|  .01 |  .00 | -.01 |  .00 |  .01 |  .01 |  .01 |  .01 |  .01 |  .03 |  .15 |  .68 | = Noso
|  .01 |  .00 | -.01 |  .00 |  .01 |  .01 |  .01 |  .67 |  .84 |  .83 |  .83 |  .85 | = Luk
| .15 | .24 | .68 | .85 | .83 | .83 | .25 | .84 | .84 | .83 | .83 | .85 | = gosap
| -.01 |  .00 |  .00 |  .01 |  .09 |  .30 |  .60 |  .78 |  .83 |  .83 |  .82 |  .82 | = sabi
| .00 | .00 | .01 | .00 | .25 | .06 | .24 | .54 | .74 | .82 | .84 | .84 | = bod
key -> tag
| .01 | -> j645
| .02 | -> j574
| .31 | -> j493
| .30 | -> j391
| .15 | -> j844
join Noso 6:  -> j645
which: |  .01 |  .00 | -.01 |  .00 |  .01 |  .01 |  .01 |  .01 |  .01 |  .03 |  .15 |  .68 | -> Noso
count gosap: | .23 | -> 0
which: |  .01 |  .00 | -.01 |  .00 |  .01 |  .01 |  .01 |  .67 |  .84 |  .83 |  .83 |  .85 | -> Luk

| -.66 |  .24 | -.28 |  .08 |  .33 | -.05 |  .39 |  .25 | -.23 | -.08 |  .19 |  .04 |  .12 |  .24 |  .13 | -.21 | -.19 |  .01 | -.06 | -.24 | -.14 |  .06 |  .38 |  nuz
| -.08 |  .06 | -.15 |  .22 | -.19 |  .01 |  .27 |  .09 | -.18 | -.28 | -.34 |  .22 |  .30 |  .17 |  .17 | -.49 | -.42 | -.28 | -.14 | -.09 | -.17 | -.21 |  .24 |  bod
| -.08 |  .06 | -.15 |  .22 | -.19 | -.28 |  .27 |  .09 | -.18 | -.28 | -.34 |  .22 |  .30 |  .17 |  .17 | -.49 | -.42 | -.28 | -.14 | -.09 | -.17 | -.58 |  .24 |  Luk
| -.66 |  .24 | -.28 |  .08 |  .33 | -.05 |  .39 |  .26 | -.23 | -.08 |  .19 |  .04 |  .12 |  .24 |  .13 | -.21 | -.19 |  .01 | -.06 | -.24 | -.14 | -.28 |  .73 |  Vif
has: | .19 | .04 | -> yes
tags:
| -.19 | -> j617
| .01 | -> j109
| -.28 | -> j372
join Vif 18:  -> j109
has: | -.14 | -.24 | -.06 |  .01 | -> no
count Luk: | .24 | -> 1
has: |  .24 | -.28 |  .08 |  .33 | -> yes
has: |  .24 |  .13 | -.21 | -.19 |  .00 | -> no

|  .24 | -.29 |  .25 |  .18 | : Pogit
| -.10 |  .09 | -.70 | -.17 | : gosap
| -.17 | -.06 |  .29 |  .53 | : Ronot
|  .14 | -.25 | -.07 | -.06 | : Vif
| -.30 | -.19 | -.34 | -.29 | : Noso
| -.44 | -.18 | -.22 | -.37 | : maf
| -.01 |  .05 |  .38 |  .34 | : sabi
| -.64 | -.35 |  .46 |  .89 | : nuz
|  .14 |  .05 |  .17 | -.18 | : baso
| -.40 |  .01 |  .18 |  .00 | : bod
| -.08 | -.31 | -.09 |  .03 | : mub
Table of tags by key:
| -.17 | -> j582
| .24 | -> j224
| -.09 | -> j573
| .14 | -> j970
| -.08 | -> j162
| -.30 | -> j613
| -.10 | -> j730
join mub 1:  -> j162
shift +1: | .09 | -> | .10 |
has: | -.44 | -.18 | -.22 | -> yes
which: | -.64 | -.35 |  .46 |  .89 | -> nuz

| -.16 |  .50 | -.13 | -.15 | -.15 | -.25 | -.25 | = mub
| -.10 |  .21 | -.07 |  .14 | -.01 | -.15 | -.14 | = baso
| -.27 | -.22 |  .39 |  .03 |  .14 |  .07 |  .07 | = gosap
|  .38 |  .26 | -.14 |  .05 | -.50 | -.62 | -.63 | = Vif
|  .43 | -.18 | -.33 |  .02 | -.13 | -.13 | -.12 | = Ronot
|  .45 | -.35 | -.31 | -.20 |  .17 |  .70 |  .68 | = sabi
| -.05 | -.05 |  .10 | -.03 |  .01 |  .03 |  .03 | = bod
|  .58 | -.68 |  .46 |  .17 | -.39 | -.78 | -.77 | = Pogit
|  .11 | -.01 | -.08 | -.01 | -.05 | -.02 | -.01 | = Noso
|  .14 | -.24 | -.02 | -.06 |  .11 |  .20 |  .18 | = Luk
|  .01 |  .06 |  .07 |  .02 | -.12 | -.15 | -.15 | = nuz
Table of tags by key:
| -.16 | -> j367
| .43 | -> j141
| -.33 | -> j300
| .02 | -> j669
join Ronot 1:  -> j141
has: | -.05 |  .10 | -.03 |  .01 | -> yes
count mub: | -.15 | -> 2
which: | -.27 | -.22 |  .39 |  .03 |  .14 |  .07 |  .07 | -> gosap

| -.23 |  .37 | -.22 | -.69 |  .36 | -> nuz
|  .19 | -.23 | -.10 | -.68 | -.42 | -> sabi
|  .19 | -.23 | -.23 | -.68 | -.16 | -> mub
count mub: | -.23 | -> 2
shift +1: | -.23 |  .37 | -.22 | -.69 | -> | -.22 |  .38 | -.21 | -.68 |
both nuz mub:  -> | -.23 |
both mub nuz:  -> | -.23 |
has: |  .19 | -.23 | -.23 | -> yes
shift -1: |  .19 | -.23 | -.10 | -> |  .18 | -.24 | -.11 |

| -.30 |  .06 |  .12 | -.54 |  .19 | -.24 | -.08 | : Luk
| -.06 | -.02 |  .04 | -.06 | -.24 |  .21 |  .23 | : bod
|  .36 | -.13 | -.21 |  .54 | -.06 |  .10 | -.24 | : Noso
| -.02 |  .07 |  .01 | -.12 |  .53 | -.50 | -.43 | : gosap
|  .52 | -.16 | -.26 |  .81 | -.09 |  .15 | -.27 | : Vif
| -.35 |  .16 |  .19 | -.55 |  .28 | -.30 |  .05 | : sabi
|  .30 | -.03 | -.12 |  .48 |  .16 | -.09 | -.23 | : nuz
|  .12 | -.01 | -.04 |  .21 |  .02 |  .01 | -.04 | : mub
|  .43 |  .43 | -.24 |  .59 | -.44 |  .43 | -.03 | : Ronot
|  .38 | -.21 | -.24 |  .59 | -.44 |  .43 | -.03 | : maf
Table of tags by key:
| -.02 | -> j707
| .07 | -> j897
| -.55 | -> j754
| -.01 | -> j576
| .19 | -> j635
| .16 | -> j566
join sabi 2:  -> j566
which: | -.35 |  .16 |  .19 | -.55 |  .28 | -.30 |  .05 | -> sabi
has: | -.12 |  .48 |  .16 | -> yes
count Ronot: | .44 | -> 0

| -.18 |  .14 |  .14 | -.14 |  .17 | -.07 |  .08 |  .23 |  .02 |  .19 |  .17 |  .23 | -.23 |  .00 |  .03 |  .31 |  .18 | -.09 | -.20 |  .01 | -.16 | -.19 | -.07 |  .12 | -.05 | -.15 |  .01 | -.13 | -.14 | -.25 | -.08 | -.31 | : maf
| -.23 |  .22 |  .24 | -.22 |  .23 | -.08 |  .16 |  .34 |  .03 |  .32 |  .28 |  .35 | -.35 |  .03 |  .01 |  .46 |  .32 | -.09 | -.32 | -.04 | -.19 | -.30 | -.03 |  .12 | -.03 | -.23 | -.05 | -.19 | -.19 | -.40 | -.11 | -.45 | : gosap
| -.23 | -.05 |  .27 | -.51 |  .13 | -.20 |  .07 |  .19 |  .04 |  .30 |  .59 |  .45 | -.41 |  .19 | -.03 |  .30 |  .02 | -.16 | -.14 | -.24 | -.19 | -.18 |  .14 | -.13 |  .08 |  .06 | -.19 | -.38 | -.08 | -.18 |  .14 | -.37 | : mub
| -.24 | -.06 |  .32 | -.60 |  .13 | -.23 |  .10 |  .21 |  .04 |  .36 |  .70 |  .52 | -.48 |  .24 | -.06 |  .33 |  .03 | -.16 | -.16 | -.32 | -.19 | -.20 |  .21 | -.19 |  .12 |  .08 | -.25 | -.44 | -.08 | -.21 |  .18 | -.41 | : Ronot
| -.21 | -.05 |  .23 | -.46 |  .12 | -.19 |  .06 |  .17 |  .03 |  .26 |  .53 |  .40 | -.37 |  .17 | -.02 |  .26 |  .01 | -.15 | -.12 | -.21 | -.17 | -.15 |  .12 | -.11 |  .06 |  .06 | -.16 | -.34 | -.08 | -.15 |  .13 | -.33 | : sabi
| -.29 | -.06 |  .34 | -.64 |  .18 | -.25 |  .09 |  .25 |  .06 |  .38 |  .76 |  .58 | -.51 |  .25 | -.02 |  .38 |  .02 | -.20 | -.16 | -.29 | -.24 | -.21 |  .18 | -.14 |  .10 |  .09 | -.22 | -.47 | -.10 | -.21 |  .19 | -.46 | : Noso
|  .26 |  .00 |  .22 | -.24 | -.24 |  .08 |  .33 | -.06 | -.08 |  .34 |  .28 |  .10 | -.17 |  .27 | -.36 | -.03 |  .30 |  .29 | -.20 | -.50 |  .30 | -.15 |  .59 | -.52 |  .41 | -.04 | -.53 | -.13 |  .12 | -.27 |  .11 |  .02 | : baso
| -.26 | -.05 |  .29 | -.55 |  .16 | -.22 |  .08 |  .22 |  .05 |  .33 |  .65 |  .50 | -.45 |  .21 | -.02 |  .33 |  .02 | -.18 | -.15 | -.25 | -.21 | -.18 |  .15 | -.12 |  .08 |  .08 | -.19 | -.41 | -.09 | -.18 |  .16 | -.41 | : Vif
| -.27 | -.06 |  .32 | -.61 |  .16 | -.24 |  .09 |  .23 |  .05 |  .36 |  .72 |  .54 | -.48 |  .24 | -.03 |  .35 |  .02 | -.18 | -.15 | -.29 | -.21 | -.20 |  .18 | -.16 |  .10 |  .09 | -.22 | -.44 | -.09 | -.19 |  .19 | -.43 | : bod
| -.14 |  .10 |  .06 | -.07 |  .11 | -.05 |  .03 |  .15 | -.01 |  .10 |  .05 |  .11 | -.15 | -.04 |  .02 |  .20 |  .13 | -.08 | -.16 |  .02 | -.13 | -.15 | -.10 |  .09 | -.07 | -.15 |  .01 | -.08 | -.12 |  .02 | -.10 | -.22 | : Luk
|  .07 |  .06 | -.06 |  .20 |  .02 |  .08 | -.01 |  .00 |  .02 | -.07 | -.17 | -.10 |  .15 | -.06 |  .07 | -.03 |  .03 |  .05 |  .06 |  .15 |  .05 |  .07 | -.07 |  .12 | -.03 | -.01 |  .13 |  .15 |  .03 |  .08 | -.04 |  .11 | : nuz
|  .17 | -.09 | -.17 |  .27 | -.09 |  .10 | -.10 | -.18 | -.21 | -.23 | -.25 | -.24 |  .32 | -.04 |  .07 | -.27 | -.19 |  .08 |  .26 |  .15 |  .09 |  .25 | -.03 |  .04 | -.01 |  .17 |  .15 |  .22 |  .15 |  .33 |  .07 |  .35 | : Pogit
has: | .08 | .02 | .20 | -> no
tags:
| -.10 | -> j321
| -.24 | -> j342
| -.21 | -> j570
| -.29 | -> j947
| -.23 | -> j632
join Noso 1:  -> j947
which: | -.23 |  .22 |  .24 | -.22 |  .23 | -.08 |  .16 |  .34 |  .03 |  .32 |  .28 |  .35 | -.35 |  .03 |  .01 |  .46 |  .32 | -.09 | -.32 | -.04 | -.19 | -.30 | -.03 |  .12 | -.03 | -.23 | -.05 | -.19 | -.19 | -.40 | -.11 | -.45 | -> gosap
count Luk: | .11 | -> 2
shift -1: | -.29 | -> | -.30 |
which: |  .07 |  .06 | -.06 |  .20 |  .02 |  .08 | -.01 |  .00 |  .02 | -.07 | -.17 | -.10 |  .15 | -.06 |  .07 | -.03 |  .03 |  .05 |  .06 |  .15 |  .05 |  .07 | -.07 |  .12 | -.03 | -.01 |  .13 |  .15 |  .03 |  .08 | -.04 |  .11 | -> nuz

| -.42 | -.32 | -.42 |  .18 | -.42 | -.05 |  .01 |  .59 | -.11 | -.26 | -.79 |  .16 | -.16 |  .26 | -.42 | = Luk
| -.31 | -.19 |  .26 | -.89 |  .08 | -.33 | -.92 |  .06 | -.10 |  .42 |  .76 |  .32 |  .15 | -.03 |  .32 | = maf
|  .00 | -.24 | -.14 |  .25 | -.38 | -.03 | -.11 |  .48 | -.07 | -.40 | -.70 |  .07 | -.31 |  .22 |  .28 | = bod
count Luk: | -.42 | -> 4
shift -1: | -.11 |  .48 | -> | -.12 |  .47 |
key -> tag
| -.25 | -> j351
| -.41 | -> j734
| -.31 | -> j683
| -.26 | -> j549
| -.40 | -> j164
join bod 10:  -> j164
which: | -.31 | -.19 |  .26 | -.89 |  .08 | -.33 | -.92 |  .06 | -.10 |  .42 |  .76 |  .32 |  .15 | -.03 |  .32 | -> maf
has: | -.10 |  .42 | -> yes

